Here is a tiny trained network, its code and every weight. The questions are about switching its units off for an input and a class, where a switched-off unit gives its printed mean instead of its output.

import numpy as np


def w(rows, s, z=0):
    codes = np.array(rows[::2]) - 128.0
    scale = np.full(codes.shape[1], s)
    scale[-1] = z or s
    return codes * scale


def norm(h):
    return h / np.sqrt((h * h).mean(-1, keepdims=True) + 1e-5)


def f(y):
    return np.maximum(y, 0)


def log_softmax(a):
    a = a - a.max(-1, keepdims=True)
    return a - np.log(np.exp(a).sum(-1, keepdims=True))


def net(x, mask):
    res = np.array(x, float).reshape(1, 6) / 4 @ E
    u = 0
    for l in range(3):
        y = f(norm(res) @ A[l][:, :-1].T + A[l][:, -1])
        res = res + np.where(mask[u : u + 8], y, B[l][:, -1]) @ B[l][:, :-1]
        u += 8
    return log_softmax(norm(res)[-1] @ U[:, :-1].T + U[:, -1])


A, B = {}, {}
E = w([
[236,106,247,85,161,142],'x0',
[82,198,255,178,34,233],'x1',
[144,65,113,238,32,148],'x2',
[44,77,126,77,124,247],'x3',
[111,80,184,196,56,67],'x4',
[116,80,126,89,56,50],'x5',
],0.005)
A[0] = w([
[160,136,223,157,131,179,91],'L0N0',
[37,188,163,138,118,43,95],'L0N1',
[67,118,186,129,74,35,81],'L0N2',
[90,176,86,77,163,167,140],'L0N3',
[255,24,231,98,173,46,6],'L0N4',
[116,104,213,32,193,62,96],'L0N5',
[141,251,96,13,152,76,73],'L0N6',
[168,197,38,134,190,24,147],'L0N7',
],0.0075,0.0023)
B[0] = w([
[157,79,2,197,145,70,210],'L0N0',
[129,244,157,146,138,184,184],'L0N1',
[76,170,148,153,124,42,196],'L0N2',
[97,124,145,64,53,177,192],'L0N3',
[75,131,215,79,153,156,234],'L0N4',
[131,120,192,84,84,99,208],'L0N5',
[179,166,90,164,19,114,220],'L0N6',
[137,187,85,83,113,102,254],'L0N7',
],0.0066,0.0054)
A[1] = w([
[250,144,164,134,129,209,213],'L1N0',
[168,100,176,121,172,124,73],'L1N1',
[84,94,116,122,127,57,8],'L1N2',
[132,112,89,107,122,159,153],'L1N3',
[118,136,78,92,161,89,243],'L1N4',
[85,141,66,94,141,73,197],'L1N5',
[101,72,116,97,143,171,124],'L1N6',
[133,168,205,174,119,154,51],'L1N7',
],0.012,0.0012)
B[1] = w([
[212,119,36,67,254,90,240],'L1N0',
[211,37,198,153,214,165,183],'L1N1',
[192,113,128,150,141,169,192],'L1N2',
[45,127,218,131,97,125,184],'L1N3',
[249,61,129,183,55,156,223],'L1N4',
[224,116,9,175,142,200,253],'L1N5',
[67,175,150,188,70,170,192],'L1N6',
[159,126,78,75,82,124,241],'L1N7',
],0.006,0.005)
A[2] = w([
[46,190,225,97,153,138,91],'L2N0',
[143,111,93,196,110,75,55],'L2N1',
[69,155,36,127,117,163,181],'L2N2',
[102,90,165,230,103,87,4],'L2N3',
[82,66,27,109,104,197,47],'L2N4',
[63,217,175,109,197,223,84],'L2N5',
[254,101,30,174,145,105,53],'L2N6',
[191,107,98,164,74,163,204],'L2N7',
],0.0067,0.0019)
B[2] = w([
[71,105,118,160,156,96,153],'L2N0',
[166,171,94,35,133,122,168],'L2N1',
[114,98,185,148,177,154,196],'L2N2',
[132,183,159,98,2,89,158],'L2N3',
[116,122,203,181,138,184,186],'L2N4',
[136,185,111,142,249,101,156],'L2N5',
[135,105,84,137,185,132,255],'L2N6',
[179,122,104,112,116,92,224],'L2N7',
],0.0088,0.0068)
U = w([
[114,67,172,194,52,180,138],'0',
[38,100,139,73,122,111,60],'1',
[251,110,27,130,142,118,170],'2',
[66,165,141,200,175,165,151],'3',
[82,71,69,125,120,63,1],'4',
[161,193,131,117,7,61,132],'5',
[158,100,225,64,205,111,128],'6',
],0.014,0.0074)

Each question gives the input, the list of numbers given to net, and the class t.
The units are the neurons (one row each of A and B). Each row of codes is followed by its name. A weight is (code - 128) times the scale printed after its matrix; where a second scale follows, it is the last column's (A, B and U).
mask holds one flag per neuron, layer by layer. A switched-off neuron (its flag False) gives its mean, the last column of its row in B, instead of its output. The means were averaged over made-up inputs and are rounded, as every weight is.
A unit's drop is (log p(t) with every unit on - log p(t) with that unit switched off) / (log p(t) with every unit on - log p(t) with every unit switched off).
The circuit of an input: a set's keep is (log p(t) with only the set's units on - log p(t) with every unit switched off) / (log p(t) with every unit on - log p(t) with every unit switched off). Starting from the 12 units with the biggest drops (on a tie, the unit counted first), units are removed one at a time, each time the one whose removal leaves the highest keep (on an exact tie, the one counted first), for as long as the keep stays at least 0.8.
units of the circuit, in order: the units of the circuit, biggest drop first
most important unit: the unit with the biggest drop
k most important neurons: the k neurons with the biggest drops, biggest first
k most important neurons of layer l: the k neurons of layer l with the biggest drops, biggest first
input [-4,5,4,0,-3,3], class 0: most important unit => L0N6
input [1,2,0,4,2,-4], class 3: 3 most important neurons => [L1N4; L0N6; L2N5]
input [-3,6,7,-1,-7,3], class 0: 2 most important neurons => [L1N5; L0N6]
input [7,-3,0,-3,-4,-5], class 6: 4 most important neurons => [L0N4; L1N5; L1N1; L0N5]
input [0,-3,-2,-3,6,6], class 5: 3 most important neurons => [L0N4; L0N0; L1N0]
input [0,2,8,-1,4,-2], class 5: units of the circuit, in order => [L2N3; L1N5]
input [5,-5,4,-6,5,-5], class 6: 2 most important neurons of layer 0 => [L0N4; L0N6]
input [0,0,4,-4,5,-2], class 5: units of the circuit, in order => [L1N5; L2N3]
input [4,3,-6,2,0,-6], class 2: 2 most important neurons => [L1N0; L0N0]
input [-6,3,2,4,7,0], class 5: 2 most important neurons of layer 2 => [L2N3; L2N6]
input [-8,-4,-4,4,0,-7], class 3: 2 most important neurons of layer 2 => [L2N4; L2N2]
input [3,-7,3,7,7,0], class 0: 2 most important neurons => [L1N6; L1N0]
input [8,-2,3,-7,8,-5], class 6: 2 most important neurons of layer 0 => [L0N4; L0N6]
input [8,-3,6,2,-2,-6], class 6: units of the circuit, in order => [L0N4]
input [-2,2,-5,4,-8,7], class 1: 2 most important neurons of layer 1 => [L1N4; L1N3]
input [-3,8,-3,-6,0,-4], class 2: 2 most important neurons of layer 1 => [L1N7; L1N0]
input [7,5,6,5,1,4], class 2: 2 most important neurons of layer 1 => [L1N0; L1N3]
input [-5,-6,-3,6,-1,-3], class 0: 2 most important neurons of layer 1 => [L1N3; L1N0]
input [3,-6,-7,3,-5,5], class 5: units of the circuit, in order => [L0N5; L0N6; L1N0]
input [2,5,2,6,-5,7], class 3: most important unit => L1N4
input [-6,6,-5,-5,-8,1], class 5: 3 most important neurons => [L0N6; L0N3; L2N6]
